Rows lie near named flat spaces through zero. A row that begins with a name and a colon came from that space; any other row is followed by the name of its block's space that it lies nearest.
z412_z498: [ 108 -161  190 -251   96   23 -286 -135  406  -24  108    9 -101  194
 -153  222  209  -90 -444 -429 -260   56  134]
z283_z934: [-207  129  -96  -38 -277 -260  -67   47  -83  172 -103   -5   41   11
  -23 -122 -251  190  167  400  193  -85  -69]
z283_z934: [-135  -41   12  -71 -435 -250 -235  -67  -40   23  107  -63  243 -107
  -43 -338 -208  209  700  443  204 -117  -97]
z283_z934: [-305  208  -63  -68 -209  -57 -153   45 -147  326  -97   -8   69 -216
 -389 -343 -357  288  381  552  318  -88 -115]
z412_z498: [  84 -323  -97  138   36  -60  230 -159  244 -257 -140  246  -57  353
  500  196  308 -341 -153 -284 -188  159   36]
z228_z928: [-119   -5   83   13  -60 -348  -42 -179  -27  256   97  -93   59   81
   78  125 -277  229  310  -30  147 -109 -134]
z141_z798: [ 198  213 -188  327   48 -118  205  189 -239 -194  -15 -283  155  -78
  365  161  -94  341   44  270  109 -224  -50]
z228_z928: [-162 -244 -206 -181   78   85 -128  -33  314 -106  -88  151  -14  404
   69  145  154 -264 -376 -416 -123  103   63]
z412_z498: [-147  141   61  -22  -25    0 -100   -6   -3  298  -23 -108  -61 -173
 -265 -102 -240  302  128  260  187  -84  -29]
z304_z592: [-145 -128 -284  173  266 -117  125 -143  127   13   90  -46  -47   67
  -38  187 -200   20    7  -53  150  106 -193]
z412_z498: [  25  166  396 -106  -42  102  -83   76   -2  204   60 -109  -19 -184
  -58   44   66  211   28   88 -107  -23  101]
z304_z592: [-452   61  128 -184  -62   49  184  189 -139  184  -38  257    1  -73
  255 -124  -56   -3  231  100  -46  183  -16]
z141_z798: [  -8  127   84 -187  -54  -67 -166   90   32  227   36  -83 -155   99
 -219  178  -60  149 -304  -30   -5 -121  134]
z412_z498: [-492  277  137 -253 -390 -149 -171  243 -255  518  -56   31    7  -43
 -192 -231 -344  250  204  488  223 -219   65]
z283_z934: [ 117   45  -64   46  213 -187  -87  -17   93 -160  198  -69   41    1
  -73   78  -68  -43 -189 -138  -82  -66  -61]
z228_z928: [ 404  109   85   27   82 -166 -153  -76  278  -42   49 -185 -100   29
  -29  245   65  329 -126  -63  -94 -119   83]
z141_z798: [  58  -32  -76  169   34   -8  113  -28  -52 -125   20   -7   72  -59
   63  -23   20  -53  128  122   30   26  -73]
z304_z592: [ -60   19  -33   82  -17 -190   69   38  -71 -125  191  -80   53 -117
  127  -83 -124 -140  130   70    0   68 -114]
z412_z498: [  50 -191  -52   10   70  108    1 -104  168  -31   12   54  -70  137
  -46  121  136  -78  -25 -148  -24   53   50]
z412_z498: [  12 -295 -188 -149  117   81 -292 -188  429  -90  -20   28  -47  343
 -256  190  123  -93 -464 -350  -55   -6   71]
z228_z928: [  58  -92  -69 -117  184   48 -113   55  284 -167   13  110  -51  288
   16  235  228 -157 -548 -318 -239  -10  143]
z283_z934: [  17  -50  192  115  157  146  151    1 -103  -40   88  -93  104  -80
  212  177  105   51  -49 -110  -92   -8   -5]
z412_z498: [ 322   58 -126  308  186   42  207    9 -143 -376  110  -87   78 -282
   31 -109   65 -158  120  100  -30   95 -131]
z412_z498: [  39   39   74  158   30   18   77  -68   14   45  -83 -109   19 -134
  100    7  -44  216   69  156   62  -30  -46]
z283_z934: [ -61    7   17  -65  134  158   77   41   54  -90 -155  162    6  -20
   94   -6  132  -55 -278  -93 -148  146    1]
z283_z934: [-144   29   74 -190 -377   41 -334  122   76  214  -23  -40  -24  158
 -343  -93   49 -102 -118  280   50 -161  200]
z228_z928: [ -50  104  200 -298 -140  179  -58  291   19 -179  -78  219  106   19
  161  -23  367 -144 -277   50 -362  165  162]
z412_z498: [ 231   62  378  -54  -48   15 -103  -46  -13  -29  124 -280   89 -212
  102  126   73  309  -29  -59 -129  -49   34]
z304_z592: [ 135  -84 -268  144  173 -275  -37 -181  360  -66   29  -57 -128  178
  -30  229 -103  154 -104  -34   70  -22  -68]
z304_z592: [  71  334   -2  169   89   -4   -5   66 -295  111   81 -271  121 -385
 -265 -199 -289  181  343  252  204  -79 -181]
z412_z498: [ -81 -228  -43  -30 -162  185  264  102 -165  -59  -62  297  -15  249
  336   45  286 -282  277  -95  -58   83  141]
z283_z934: [ -29   51   86  187  196  -80  234   29 -137   61  136  -18   -9  -68
  165  168  -67   65   54   27   -3  -54  -45]
z228_z928: [   6   42  301 -122   76  164 -148   -5   73  257   76  -19  -89  -37
 -234   40   57   97  -36 -124  -62 -114  149]
z283_z934: [ -76   29  170 -132   94  -67 -118  -25   68   39   61   66  -16  -10
  -54  -63  -34 -129 -267 -222 -139  -16   14]
z412_z498: [  48  -38  -45 -164 -159  -64 -297  -42  229    0   -8 -141   -4  129
 -178   87    9  127 -195   11    6  -39   57]
z412_z498: [-289   36 -294  -68   82  107   96  204   31   19 -115  222 -116  117
  -98  -25   -8 -191 -241  111   20  141   19]
z141_z798: [  53  -46 -203  124  128   47  -17 -118   78  -24   55   61 -106 -130
 -480 -157  -72 -155   64  188  132   89  -93]
z141_z798: [ -31  -26  -95   62   12 -191  -42  -99  108  199   54  -25  -96  163
 -168  187 -130  118   66   93  140  -97  -15]
z304_z592: [ 282  183  206 -136  113   32 -120  134  130 -210   54   54  -77 -103
  -64  -40  238 -181 -443 -170 -352   55  137]
z141_z798: [  21  329  413 -190    0  111 -112  123 -201    7  116 -261  131 -615
 -112 -218 -119  319  -14  142 -116  133 -103]
z283_z934: [ 535 -386  -95  304   78   23  165 -145  135 -549  111 -153   75  322
  643  309  405 -255  -22 -557 -192 -105  124]
z228_z928: [ 168 -120 -191   -4  361   73  -50  -70  279 -314  197 -147  -41  -83
 -102  182   29   90 -278 -272  -97  165  -78]
z228_z928: [-312  159  124 -138 -285 -229  -81  214 -166  347    8  -40  -18  232
  197    9 -182  -40   24   11   61 -244  128]
z304_z592: [ 101  194  323  -40  -50   89   26  128 -228  104   61 -124    2 -191
   63  -36   40   36   47  -45  -87  -62   83]
z283_z934: [-517 -218  117 -315 -212  -66 -164  -61  181  488 -117  375 -168  396
 -109   13  -71   52  -83   11   76 -181  206]
z228_z928: [-256   73   97 -408 -112  170 -249  114  103  127 -143  -55   94   58
  -17   56   23  186 -242 -153  -94  143   27]
z141_z798: [  35  -49 -132   70    1  132  101  127  -31 -167  -71  181  -38   72
   95 -152  153 -238  -28   21  -45  -51  120]
z228_z928: [ 232 -224 -233  317  340 -193  204 -152  170 -527  281  102   78  -15
  182   58  106 -319   62 -119 -144  141 -171]
z283_z934: [ 213   95 -240  -41   64  -24  -63  -26  152  -91  -23  -97 -101  -75
 -215   43  -44  167   90   25   60  182  -87]
z304_z592: [ 225 -146  -51  113  -52  167   20 -127  -52 -273  -15 -111  168  -89
   52  -87  156 -137  205  -76   -2  118  -88]
z141_z798: [  76 -152  108 -223 -184  234 -188    5   97 -114  -25   10  -19   26
 -127  -63  241 -112 -224  -94 -126   56  160]
z228_z928: [ 111  -72 -304  199  249  -39  124 -121    9 -209   85  -53   -8  -51
  -56  -32 -100 -224   93 -187   79  155 -201]
z412_z498: [   5   17   16 -101  -11  -83 -343 -111  211   76  129  -76  -21  -80
 -513 -141 -127   19  -67  108   54  -62  -22]
z141_z798: [ 380  367  -81  278  164 -321   25  -36  -84   44  102 -345  -35 -302
 -158   94 -324  552  234  309  202 -183 -158]
z304_z592: [ 160 -110 -178  233  185    3  182  -92  -13 -355   89 -191  145  -91
  304   81   16  -82  111 -196  -16  174 -200]
z304_z592: [-177   70  139 -148   94  141 -238   94  205  117   18 -116  -43  -49
 -241   47  -15  104 -553   28  -85  -65  105]
z304_z592: [-240    5  115 -170  -42  174   59  268 -182  -86    8   64  123  111
  344   -1  156 -328 -265 -281 -214   51   99]
z141_z798: [ -59  -45   40 -166 -105  269  -15   41  -70  210 -196   60  -99  177
  -76   94  131  -30 -121 -170   23    8  147]
z304_z592: [  99  170  286 -161  -83   19 -145   41  -10  189 -116    6  -32   -5
  -31    9   54  227 -122  -40  -89 -163  148]
z228_z928: [ 239  -45  190  156   81  -84   98 -100  -35 -151   63   -7  120   19
  263  147  160  -22    1 -127 -155  -77   -3]
z228_z928: [-355   -4 -115  -43  -45 -136  226   51 -276  188   -5  127   27  127
  231   29 -204 -150  292 -115  122  124 -146]
z228_z928: [ -53  151  -52 -196 -222   41 -226   53   95  121 -144  -29  -62 -174
 -390 -187  -98  310    6  437  122   54   11]
z304_z592: [ 164  -46  156   38  129  -32  -37 -102  122   -1   95 -156  -78   25
   36  217   47   45 -281 -246  -98  -57   50]
z412_z498: [ -97  -48  -72   17   42  -20  -85  -19   91   20  110   33  -13    6
 -276  -25  -40 -110  -61  143   37    0  -20]
z283_z934: [-304   -9  133  -85  -93  -44  100  -15 -298  153  209  206   11 -347
 -269 -362 -217 -117  472  309  116  142 -146]
z304_z592: [-120   40  323 -177   61   21   25   89  -26  -26   96  -24   62  -35
  317   99   99 -154 -255 -356 -286  152   11]
z141_z798: [-101  -89  -68  -58   -3  184   33   17  -66  109  -19   -1  -81   87
  -62    3    6 -153   51 -199   73   55   38]
z228_z928: [ 120   -6   25  -43   63  186 -145 -137  172   18 -131    9    1  -74
 -283  -79   89   50   -8  -24   -7   91  -22]
z304_z592: [ -96   18 -263  -21 -134 -194  -27   18   -8 -109  -35  108  112   81
   -2 -134  -89 -128  236  163   73  105 -140]
z283_z934: [-231   50   33  -15   14  194  169   15 -238  256 -121  163  -28 -168
 -131 -166 -105   71  308  167  155   87  -65]
z228_z928: [  85  130  142  184   86  -95  105   31   13  208  -97 -121  -70   88
  275  280  -42  427 -110   74   38 -314  124]
z283_z934: [ 65 -25  52 -37 -40  -8 -78 -18  72 -71  39 -27  -3 -16  -5 -55  49 -76
 -37 -60 -63  13  28]
z141_z798: [  39  -91  -70  162  140   94  126  -79   15   45 -127   58  -52  153
   88  107   57  -42  -85 -141   44  -93   39]
z141_z798: [  26  116  141  159   43    8  275   77 -312  -34  110   33   65 -205
  142  -73   36 -269  281   58  -62  146 -104]
z283_z934: [-197  -76   37  -94 -307  -95 -201  -45   92  120 -145  -60   55  116
   62  -98 -100  156 -102  176  104 -171   62]
z141_z798: [ 112  -58 -142  143   -2  205   76 -156  -34   26 -240   67   22  -25
 -149 -119   60  -17  283   84  156   78  -78]
z304_z592: [ -33  188  242 -156   32  229 -362  153  115  203  -23 -180  -24  -35
 -358  -37   30  101 -524  -12  -75 -271  224]
z141_z798: [ -14 -146 -255  138   36   -5   86 -107   40  -44  -40   88  -14  140
  -26  -33  -12 -203  211  -39  120   59  -76]
z141_z798: [ -33 -207 -137    5  -56   73   99  -54    6  -97  -17  184  -21  158
   42  -36  140 -340  149 -112  -10  151   -3]
z412_z498: [  85  137  -66   37   61 -233  -68  -60   49 -169   33  -33   92 -137
  -56 -138 -114 -110  -30   28  -54  123 -193]
[-297 -220 -125 -196  -70   41 -116  -10  198   13  -95  224  -13  319
  -28   39   86 -215 -317 -113  -54   54   71] | z141_z798
[-108  -56    0  -57  -32 -143 -144  -72  231  107  -51  131  -32  189
  -16  -25  -34   27  -28   -2   -2 -119   58] | z141_z798
[  66  286  -12  -81 -115 -178  -90  200  -57 -148   -8  -67   79 -167
   26 -123  -65  115 -124  265  -79    6  -31] | z304_z592
[ 182  -99  241 -123 -179  125  -18  -19   34  -88  -31  124  -62   -3
   59  -51  297 -130  -21  -59 -187   65  164] | z304_z592
[ 157  299  166   26  -58   80  -15  225 -134   43   14 -187  -12 -208
  -35  -18   40  152  -23  224  -45  -83   97] | z412_z498
[  71  -90   87   64  -11  -69   13 -100  132   64  -17  -60  -39  179
  171  233   80   48  -59 -120  -37  -56   56] | z412_z498
[  98   33 -246  195   -8   86   37   48  -26 -171  -23    0   80  -69
 -181 -139   57 -158  185  311   89   52  -67] | z412_z498
[ 155  -67  257   88  259  -67   88 -225   10  -53  347 -191  -40 -381
  -64   73 -107  119  146 -159  -55  164 -171] | z141_z798
[ -51 -196   42  105    2   16  112  -75   54  -59  -78   99  162  184
  465   99  115  160  234  -80  -21 -137   39] | z283_z934
[-192  228  222 -121   28  -39  126  223 -185  169  -47  144  -46 -128
  242  -73  -93  224  -48   71  -80  -98   84] | z304_z592
[  75 -231   89  132  108  308  145 -110   38 -226 -120   82  101  -95
  207  -27  247   40 -108  -19  -93   29   32] | z141_z798
[ 120   88  -77  221  304  -38  287  -14 -184  -71  112  -28  -51 -210
   55   48 -117   23  130  -53   43   74 -148] | z304_z592
[-258  204  120 -217  -88  159  -25  247 -148   97  -55  126   -2 -250
 -215 -194  -16   52 -181  356  -54  113   33] | z304_z592
[-135  186  211 -189 -310  213   71  296 -320  215 -154   73   39   -7
  100   -3  149   78  125  237  -32   -2  163] | z141_z798
[ -17  176   40  -84  -72   70 -132    7  -64  139   21 -198  -17 -318
 -375 -159 -179  188  135  237  135  110 -102] | z283_z934
[ 272   84  -27   73 -197  128  -36   85 -114 -194 -147  -91  113  -36
   93 -169  172  -80  117   81  -17  -64   68] | z141_z798
[  16  -58  -78   71    1  -20    6  -68  219   36 -189   57  -46  170
  131  109   57  184  -52   71   28  -68   56] | z228_z928
[-276 -102   58 -160   83   51  145  124  -28   78  -54  270  -40  322
  385  158  122 -230 -206 -418 -174   21  119] | z304_z592
[  18  101 -266   73  147 -117   21    7   10 -117  -72    4   18    1
  -26  -54 -141  -37 -117  -33   52   35 -132] | z141_z798
[ -97   -8  -44  158  223  -92  328    7 -120  -99   89  254   -9 -169
  176  -85  -67  -41  223  122  -22  110 -127] | z283_z934
[ 328 -131  -70  314  214   56   36 -278  205 -148   -4 -312   14 -109
   11  200    8  289  -15  -34   93  -16 -106] | z412_z498
[ -68   12  -58 -123  -32   75 -134    3  198   48 -143  -65   21   47
  -62  132   15  319 -163  113   20   48    9] | z283_z934
[ -72   18  -92 -140 -268 -148 -163  -29   -5  166   31   62  -50   20
 -277 -208 -156   24  441  205  179  -10  -16] | z283_z934
[ 355    3  -70  124  131  135  281  -42 -219 -163  121  -72 -114 -200
   -8   37   98 -195  362 -228   -2  292 -103] | z283_z934
